After every row comes roughly how far along a hidden order it lies, from 0 to 30.
[-2.54  3.77 -2.56 -1.76  4.78 -4.89  0.05 -1.48  2.89 -0.09  2.32  1.80
  0.28 -2.57  1.81  0.28  0.84  1.48 -5.31  2.50 -0.23  1.14 -1.40  3.15
  0.42 -2.13  0.15 -2.60 -3.55  1.08 -1.75 -1.82 -2.81  0.24 -0.79 -1.53
 -0.63  1.01  0.06 -2.31 -0.03 -2.77  2.15  1.19  0.69  1.61  2.20 -1.98
  1.96  3.93  0.08 -0.65  2.60 -7.03 -4.58 -3.22  0.69  0.32 -2.03  0.00
 -0.31 -4.48 -1.75  1.33 -1.03] | 28
[ 2.88  1.35  1.82 -3.83  1.20 -1.20  1.10  2.72  2.73  3.10 -3.94 -3.08
  0.97 -0.07  1.09  1.17  2.55  0.42 -4.59 -1.14  3.94 -0.11  0.44 -0.36
 -1.22  2.26  1.43  1.67 -1.20 -2.69 -0.25 -0.49 -3.97 -6.03 -1.55  2.58
 -1.33 -0.13  0.89  0.01  1.13 -0.31  1.93 -0.38  4.16 -4.61 -4.42  1.15
 -0.54 -3.49  2.51 -2.19 -2.87  0.39 -1.18  0.84 -0.36 -0.99  1.31 -0.04
  2.59  0.22 -0.71  1.50 -1.98] | 3
[ 2.33  1.30  1.25 -3.58  1.06 -2.06  1.27  2.75  3.14  2.75 -3.69 -2.98
  0.71 -0.06  1.91  1.34  2.26  0.51 -4.37 -0.86  2.70 -0.23  0.57 -0.54
 -0.87  1.68  1.26  1.63 -0.98 -2.47 -0.24 -0.82 -4.04 -5.28 -1.38  2.17
 -1.48 -0.24  0.83  0.03  1.14 -0.23  1.60 -0.44  3.75 -3.46 -4.44  1.22
 -0.59 -0.29  2.56 -2.37 -2.83  0.36 -0.77  0.60 -0.22 -1.01  1.02  0.04
  2.75  0.38 -0.63  1.40 -1.99] | 3
[ 3.67  1.11  1.75 -4.24  0.99 -0.95  1.02  3.26  3.29  3.66 -4.85 -3.50
  0.50  0.66  1.37  1.58  2.27  0.38 -4.43 -0.98  3.75 -0.37  0.81 -1.03
 -1.10  2.24  1.39  2.11 -0.24 -2.39  0.31 -0.73 -3.51 -6.05 -1.39  2.09
 -1.43 -0.34  0.85  0.49  1.32  0.50  1.41 -0.68  4.36 -3.75 -3.78  1.73
 -0.97 -3.11  2.66 -2.37 -3.76  1.32 -0.57  1.32 -0.26 -0.81  1.70  0.14
  3.13  0.82 -0.48  1.49 -1.86] | 0
[-3.27  3.04 -2.88 -0.65  3.85 -4.92 -0.02 -2.49  3.12 -0.82  2.84  1.33
  0.07 -2.42  1.29  0.57  0.70  1.83 -4.05  3.45 -1.02  1.16 -1.16  3.84
  0.26 -2.19 -0.39 -2.64 -3.67  1.73 -2.11 -2.31 -2.38  1.98 -0.94 -1.64
 -0.79  0.96  0.09 -2.37 -0.04 -3.01  2.50  0.93  1.32  1.41  3.41 -2.41
  2.08  6.12  0.07 -0.10  3.35 -6.30 -5.10 -3.57  1.23  0.09 -2.53  0.05
 -0.78 -4.60 -1.92  1.53 -1.32] | 30
[ 0.61  4.63 -0.76 -2.75  3.68 -3.29  0.44  1.02  3.74  1.17  0.89 -0.93
  0.36 -1.03  1.78  0.92  1.26  0.48 -4.50  0.73  0.58  0.50 -0.48  1.35
 -0.08 -0.31  0.78 -1.37 -2.38  0.58 -1.78 -1.70 -4.05 -1.91 -1.13 -0.18
 -0.86  0.54  0.30 -1.27  0.61 -1.85  2.72  0.45  1.32 -0.35 -1.04 -0.91
  0.75  0.88  0.52 -1.30 -0.01 -4.14 -2.63 -1.48  0.07 -0.22 -0.69  0.04
  1.28 -2.35 -1.35  1.10 -0.81] | 17
[ 1.36  1.26  0.77 -3.06  2.11 -1.75  0.67  2.80  3.52  2.72 -1.76 -3.71
 -0.44  0.70  1.64  1.71  1.78  0.38 -3.96  0.67  2.54 -0.47  0.42 -0.25
 -0.83  0.62  0.36  1.11 -0.83 -0.15 -0.57 -2.33 -2.63 -2.89 -1.23 -0.34
 -1.11  0.23  0.62 -0.28  1.53 -0.36  1.31 -0.61  3.78 -1.72 -2.55  0.34
 -0.41 -1.51  2.23 -2.01 -3.34 -0.54 -0.73  0.17  0.02 -0.40  0.64  0.40
  1.65 -0.29 -0.35  1.27 -1.88] | 7
[ 3.16  1.02  1.95 -3.56  0.93 -0.88  0.94  2.63  3.45  3.68 -4.26 -4.33
  0.41  0.60  1.52  1.48  2.51  0.25 -4.59 -0.90  4.13 -0.27  0.78 -1.05
 -1.17  2.23  1.36  2.11 -0.41 -2.50 -0.01 -0.97 -4.48 -5.63 -1.35  1.81
 -1.34 -0.32  0.82  0.70  1.42  0.26  1.60 -0.72  2.77 -3.62 -4.66  1.63
 -0.83 -4.20  2.71 -2.53 -2.07  1.49 -1.52  1.14 -0.25 -1.01  1.62  0.16
  2.54  0.63 -0.47  1.31 -2.12] | 1

[-1.56 -1.23  0.01 -0.44  0.24  1.70 -2.46  0.79 -0.67 -0.11  0.17  0.27
  1.51  0.65  3.79  2.81  0.21  2.04  1.08] | 16
[ 0.67 -0.39 -0.08 -0.60 -0.09 -0.81 -1.10  0.07 -0.22 -1.14 -0.22  0.06
  1.06  0.21  0.50 -1.31 -0.25  0.48  0.97] | 0
[ 0.41 -0.18  0.00  0.21  0.19  1.94  0.28  0.89 -0.11 -1.10 -0.04  0.03
  0.04  0.01  0.07 -1.54 -0.05  0.43  0.08] | 26
[-0.24  0.00  0.12  1.00  0.08 -1.39 -0.45 -0.51  0.28 -0.89 -0.12 -0.20
 -0.19 -0.21 -0.26  2.64  0.12  0.09 -0.55] | 1
[-1.98 -0.88 -0.14  1.37  0.21  0.52 -1.00  1.94  0.42  2.36 -0.03 -0.11
  0.98  0.11  0.78  4.97  0.22  0.21 -0.18] | 24
[-0.40 -0.01  0.12  0.55  0.08  0.54  0.56  1.80  0.44 -0.12 -0.16 -0.07
  0.95  0.03  0.17  0.77 -0.16 -0.36 -0.25] | 29
[-0.45 -1.08 -0.10  1.68  0.12  1.67 -0.75  1.22  0.23  2.57 -0.31 -0.20
 -0.36 -0.01 -1.46 -0.09 -0.11 -0.52  0.14] | 20
[ 0.00  0.17 -0.82 -0.70 -0.08 -0.83  0.42 -0.87  0.17  0.79  0.49  0.16
  0.45 -0.21 -0.70  0.80  0.42  0.28  0.07] | 11
[ 0.56 -0.42 -0.12  0.41  0.01  0.54  0.01  1.30  0.15 -2.31 -0.68 -0.26
  0.18 -0.04 -0.82 -0.95 -0.16 -0.06  0.59] | 7
[-1.12 -0.85  0.00  0.84  0.09  0.61 -0.77  2.50  0.41  3.53 -0.09 -0.09
  0.77  0.21  0.42  1.27 -0.23 -0.03  0.31] | 29
[ 0.32  0.10  0.20  0.62  0.17  1.39  0.30 -0.56 -0.11 -0.23  0.24  0.13
  0.06 -0.08 -0.31 -0.66 -0.03 -0.19 -0.71] | 29
[-0.33  0.21 -0.45 -0.80 -0.25  0.13  1.33  0.62  0.14 -0.60 -0.38 -0.02
  0.37  0.07 -0.96 -0.38  0.11 -0.58  0.50] | 17
[-0.78 -0.35  0.19  0.25 -0.09 -1.37 -0.96 -0.36  0.00  0.87 -0.08 -0.01
  0.66  0.21  0.71  2.11 -0.04 -0.28  0.13] | 5
[-0.91 -1.34 -0.84  0.49 -0.01 -0.11 -1.14  2.85  0.59  1.71 -0.38 -0.16
  1.85  0.13 -0.60  1.93 -0.02  0.48  1.08] | 10
[ 1.34  0.16  0.48  0.27  0.06  1.05  0.07  0.25 -0.18 -1.20 -0.05  0.10
  0.63  0.10 -0.16 -3.42 -0.54 -0.31 -0.13] | 25
[-1.42 -1.09 -0.66  0.76 -0.06 -0.49 -0.85  1.51  0.44  2.80 -0.31 -0.19
  0.69  0.08 -0.74  3.18  0.20 -0.05  0.70] | 7
[ 0.17 -0.53 -0.69 -0.35  0.08  0.81  0.53  1.89  0.36  0.65  0.25  0.08
  0.99 -0.09 -0.24 -0.63  0.06  0.78  0.32] | 28
[-1.92 -4.46 -0.69  3.43  1.40  0.57 -7.91  8.20  1.17  0.65  0.48 -0.26
  5.58  0.27  6.79  9.97 -0.11  7.05  1.39] | 3
[ 0.71 -0.58 -0.45  0.72  0.09  1.48  0.18  1.43  0.13 -2.37 -0.65 -0.21
  0.60 -0.07 -1.52 -1.21 -0.08  0.10  0.68] | 9
[ 1.05 -0.88 -0.71  1.81  0.09  1.79  0.30  1.61  0.57  2.13 -0.22 -0.11
  0.93 -0.26 -3.76 -2.62 -0.27 -0.91  0.01] | 25
[-0.66 -0.51 -0.17  1.35  0.37  1.36 -0.32  0.94  0.32  0.79  0.35  0.05
  0.97 -0.12  0.02  2.46  0.23  0.64 -0.77] | 30
[-0.30 -0.05  0.33  0.91  0.22  0.78 -0.32 -0.81 -0.15 -0.77 -0.01 -0.10
 -1.07 -0.11  0.27  1.30  0.19  0.20 -0.57] | 14
[-0.90 -0.45 -0.20  0.98  0.29 -0.23 -0.88  0.33  0.26 -0.71  0.00 -0.24
 -0.86 -0.25  0.69  4.08  0.46  1.25 -0.26] | 4
[ 0.10 -0.68 -0.27  1.02  0.32  1.98 -0.14  2.22  0.29 -0.85 -0.08 -0.04
  1.31 -0.02  0.07  0.30 -0.05  0.85  0.03] | 29
[ 0.00 -0.33 -0.76 -0.25  0.05  0.84  0.27  0.97  0.27  1.89  0.41  0.15
  0.90 -0.12 -0.81 -0.51  0.17  0.43  0.21] | 26
[-0.18 -0.38 -0.21  0.35  0.14 -0.81 -1.24 -1.33 -0.12 -0.39  0.28  0.03
  0.34 -0.06  0.64  2.37  0.24  0.84 -0.03] | 0
[-0.39 -0.26 -0.02  0.25  0.02 -2.15 -0.97  0.23  0.34  0.20  0.08 -0.10
  0.59 -0.06  1.26  2.80  0.03  0.57 -0.07] | 1
[ 0.57 -0.64 -0.39 -0.37 -0.04 -0.11 -0.88  0.99 -0.04 -1.15 -0.38 -0.09
  0.63  0.10 -0.21 -1.21 -0.16  0.78  1.18] | 1
[ 0.17 -0.04 -0.65  0.72  0.02 -1.85  0.81  1.37  0.93 -2.85 -0.42 -0.35
  1.19 -0.43 -1.44  2.98  0.18  0.21 -0.20] | 0
[-0.05 -0.89  0.11  1.29  0.28  1.74 -0.85  2.38  0.24 -0.16 -0.18 -0.01
  2.11  0.22  0.59  0.22 -0.35  0.41  0.08] | 30
[ 0.62 -0.60 -0.54 -0.02 -0.07  0.61 -0.27  1.23  0.03 -1.40 -0.65 -0.17
  0.59  0.05 -1.21 -1.71 -0.13  0.24  1.14] | 2
[ 1.23 -0.12 -0.13 -0.73 -0.01 -0.40 -0.64 -0.21 -0.22 -1.68 -0.04  0.06
  0.37  0.01  0.26 -2.40 -0.16  0.70  0.65] | 2
